Below are the code and all the weights of a small trained network. Each question names an input and a class and asks about switching units off, where a switched-off unit gives its printed mean instead of its output.

import numpy as np


def w(rows, s, z=0):
    codes = np.array(rows[::2]) - 128.0
    scale = np.full(codes.shape[1], s)
    scale[-1] = z or s
    return codes * scale


def f(y):
    return np.maximum(y, 0)


def log_softmax(a):
    a = a - a.max(-1, keepdims=True)
    return a - np.log(np.exp(a).sum(-1, keepdims=True))


def net(x, mask):
    res = np.array(x, float).reshape(1, 3) / 4 @ E
    y = f(res @ A[0][:, :-1].T + A[0][:, -1])
    res = res + np.where(mask, y, B[0][:, -1]) @ B[0][:, :-1]
    return log_softmax(res[-1] @ U[:, :-1].T + U[:, -1])


A, B = {}, {}
E = w([
[167,69,200,143,62,121,12],'x0',
[145,160,193,66,244,97,64],'x1',
[200,216,150,231,122,93,150],'x2',
],0.011)
A[0] = w([
[103,217,109,42,124,160,216,80],'N0',
[86,158,112,147,169,198,156,230],'N1',
[179,142,182,76,216,125,91,113],'N2',
[160,176,175,104,196,128,146,104],'N3',
[179,58,83,180,44,193,197,69],'N4',
[55,105,101,37,102,142,85,76],'N5',
[181,185,145,215,117,126,121,117],'N6',
[135,102,194,110,62,85,78,74],'N7',
[105,95,97,99,58,173,150,155],'N8',
[147,151,138,112,238,25,74,113],'N9',
[203,215,135,224,173,99,133,73],'N10',
[159,95,134,126,88,100,57,186],'N11',
[211,249,94,223,133,76,145,141],'N12',
[214,185,171,224,119,112,131,75],'N13',
[95,204,98,62,144,115,237,77],'N14',
[98,124,107,160,38,176,138,99],'N15',
[241,96,152,108,66,120,102,170],'N16',
[187,184,151,144,84,107,148,248],'N17',
[117,146,65,149,161,161,109,185],'N18',
[121,109,96,203,2,173,189,116],'N19',
[73,101,99,9,118,235,124,124],'N20',
[149,182,154,185,158,72,206,97],'N21',
[156,93,175,147,91,161,74,96],'N22',
[185,106,131,130,78,118,84,85],'N23',
[133,94,210,174,84,135,58,85],'N24',
[164,90,239,160,107,149,99,88],'N25',
[103,142,189,94,223,100,84,122],'N26',
[3,10,168,108,178,202,144,114],'N27',
[81,70,174,163,80,125,48,120],'N28',
],0.0084,0.011)
B[0] = w([
[171,164,8,179,166,115,195,168],'N0',
[2,153,136,175,189,110,90,210],'N1',
[134,179,175,57,65,201,173,200],'N2',
[121,128,103,99,114,158,158,168],'N3',
[184,160,124,104,65,194,174,194],'N4',
[194,83,109,112,91,85,128,178],'N5',
[150,50,129,113,83,101,89,197],'N6',
[150,176,70,155,134,128,163,180],'N7',
[87,132,205,99,83,154,123,191],'N8',
[136,167,161,86,75,178,154,203],'N9',
[198,104,106,102,90,104,113,200],'N10',
[68,155,116,164,197,128,136,225],'N11',
[113,86,125,115,103,80,86,243],'N12',
[188,60,85,86,77,94,73,199],'N13',
[170,195,50,146,181,94,197,178],'N14',
[137,172,134,79,82,184,181,180],'N15',
[67,146,93,209,182,113,169,217],'N16',
[76,81,202,146,128,137,42,246],'N17',
[72,128,133,153,181,143,95,174],'N18',
[151,177,190,87,89,189,178,227],'N19',
[192,37,133,141,102,79,60,205],'N20',
[171,87,76,129,136,106,121,183],'N21',
[142,159,51,173,157,127,165,182],'N22',
[171,163,65,143,165,103,183,165],'N23',
[147,171,61,163,153,118,169,197],'N24',
[143,159,100,151,152,110,150,187],'N25',
[142,181,179,64,88,205,153,202],'N26',
[180,31,82,116,92,73,27,205],'N27',
[117,130,72,129,202,104,162,208],'N28',
],0.0083,0.013)
U = w([
[166,63,112,117,83,69,70,87],'0',
[132,174,165,89,79,233,166,79],'1',
[120,174,60,177,200,99,172,72],'2',
[7,112,190,173,169,140,63,254],'3',
],0.015,0.0082)

Each question gives the input, the list of numbers given to net, and the class t.
The units are the neurons (one row each of A and B). Each row of codes is followed by its name. A weight is (code - 128) times the scale printed after its matrix; where a second scale follows, it is the last column's (A, B and U).
mask holds one flag per neuron, in row order. A switched-off neuron (its flag False) gives its mean, the last column of its row in B, instead of its output. The means were averaged over made-up inputs and are rounded, as every weight is.
A unit's drop is (log p(t) with every unit on - log p(t) with that unit switched off) / (log p(t) with every unit on - log p(t) with every unit switched off).
The circuit of an input: a set's keep is (log p(t) with only the set's units on - log p(t) with every unit switched off) / (log p(t) with every unit on - log p(t) with every unit switched off). Starting from the 12 units with the biggest drops (on a tie, the unit counted first), units are removed one at a time, each time the one whose removal leaves the highest keep (on an exact tie, the one counted first), for as long as the keep stays at least 0.8.
circuit, biggest first: the units of the circuit, biggest drop first
unit that matters most: the unit with the biggest drop
k most important neurons: the k neurons with the biggest drops, biggest first
drop of u: that unit's drop, to one decimal
input [3,3,0], class 3: unit that matters most => N19
input [7,8,-4], class 1: 2 most important neurons => N2; N26
input [0,2,-3], class 3: circuit, biggest first => N10; N4
input [-1,0,-3], class 3: 2 most important neurons => N13; N10
input [7,8,0], class 1: 3 most important neurons => N2; N26; N9
input [4,-7,6], class 1: 3 most important neurons => N19; N4; N15
input [8,-7,-5], class 2: 2 most important neurons => N28; N16
input [-6,-8,-8], class 0: 2 most important neurons => N27; N20
input [-3,-3,0], class 3: 3 most important neurons => N1; N2; N26
input [2,3,-1], class 3: 3 most important neurons => N19; N4; N15
input [-7,-8,7], class 1: 2 most important neurons => N19; N4
input [-5,-5,2], class 1: drop of N7 => 0.1
input [2,4,2], class 1: drop of N26 => 0.2
input [-1,4,-2], class 1: circuit, biggest first => N26
input [-1,4,4], class 0: drop of N10 => 0.4
input [7,-4,3], class 2: drop of N28 => 0.0
